Below is a small trained network, with its code and all its weights. Each question gives an input and a class and asks what happens when units are switched off, that is, made to give their printed mean instead of their output.

import numpy as np


def w(rows, s, z=0):
    codes = np.array(rows[::2]) - 128.0
    scale = np.full(codes.shape[1], s)
    scale[-1] = z or s
    return codes * scale


def f(y):
    return np.maximum(y, 0)


def log_softmax(a):
    a = a - a.max(-1, keepdims=True)
    return a - np.log(np.exp(a).sum(-1, keepdims=True))


def net(x, mask):
    res = np.array(x, float).reshape(1, 2) / 4 @ E
    y = f(res @ A[0][:, :-1].T + A[0][:, -1])
    res = res + np.where(mask, y, B[0][:, -1]) @ B[0][:, :-1]
    return log_softmax(res[-1] @ U[:, :-1].T + U[:, -1])


A, B = {}, {}
E = w([
[30,185,103],'x0',
[168,250,147],'x1',
],0.013)
A[0] = w([
[101,122,140,248],'n1',
[216,129,232,114],'n2',
[47,156,69,131],'n3',
[152,171,131,226],'n4',
[51,177,106,132],'n5',
[177,212,228,83],'n6',
[147,151,113,117],'n7',
[250,83,104,132],'n8',
[152,206,126,93],'n9',
[130,168,228,86],'n10',
[232,80,165,135],'n11',
[187,229,170,79],'n12',
],0.013,0.012)
B[0] = w([
[215,96,141,249],'n1',
[122,189,145,211],'n2',
[110,167,220,215],'n3',
[246,98,69,238],'n4',
[135,186,224,212],'n5',
[107,84,216,218],'n6',
[96,65,132,148],'n7',
[99,175,203,228],'n8',
[103,110,174,192],'n9',
[53,83,197,162],'n10',
[115,162,191,229],'n11',
[110,96,193,225],'n12',
],0.013,0.012)
U = w([
[61,249,146,74],'0',
[40,19,161,158],'1',
[167,138,97,255],'2',
[45,117,70,41],'3',
[70,107,12,62],'4',
[64,151,25,62],'5',
],0.018,0.0092)

Each question gives the input, the list of numbers given to net, and the class t.
The units are the neurons (one row each of A and B). Each row of codes is followed by its name. A weight is (code - 128) times the scale printed after its matrix; where a second scale follows, it is the last column's (A, B and U).
mask holds one flag per neuron, in row order. A switched-off neuron (its flag False) gives its mean, the last column of its row in B, instead of its output. The means were averaged over made-up inputs and are rounded, as every weight is.
A unit's drop is (log p(t) with every unit on - log p(t) with that unit switched off) / (log p(t) with every unit on - log p(t) with every unit switched off).
The circuit of an input: a set's keep is (log p(t) with only the set's units on - log p(t) with every unit switched off) / (log p(t) with every unit on - log p(t) with every unit switched off). Starting from all 12 units, units are removed one at a time, each time the one whose removal leaves the highest keep (on an exact tie, the one counted first), for as long as the keep stays at least 0.8.
units of the circuit, in order: the units of the circuit, biggest drop first
top k neurons: the k neurons with the biggest drops, biggest first
drop of u: that unit's drop, to one decimal
input [3,1], class 2: top neuron : n8
input [-4,-4], class 0: units of the circuit, in order : n8; n6; n11
input [3,3], class 2: units of the circuit, in order : n8; n4
input [-2,-3], class 2: units of the circuit, in order : n6; n12
input [-8,6], class 0: top 2 neurons : n2; n8
input [-4,1], class 0: top 4 neurons : n8; n11; n2; n1
input [2,3], class 2: top 2 neurons : n4; n8
input [-3,-1], class 2: top 2 neurons : n3; n5
input [-5,8], class 1: top 2 neurons : n6; n12
input [-3,2], class 2: top 2 neurons : n3; n5
input [-1,6], class 1: drop of n9 : 0.0
input [3,2], class 2: drop of n2 : 0.1
input [-6,1], class 0: drop of n8 : 0.1
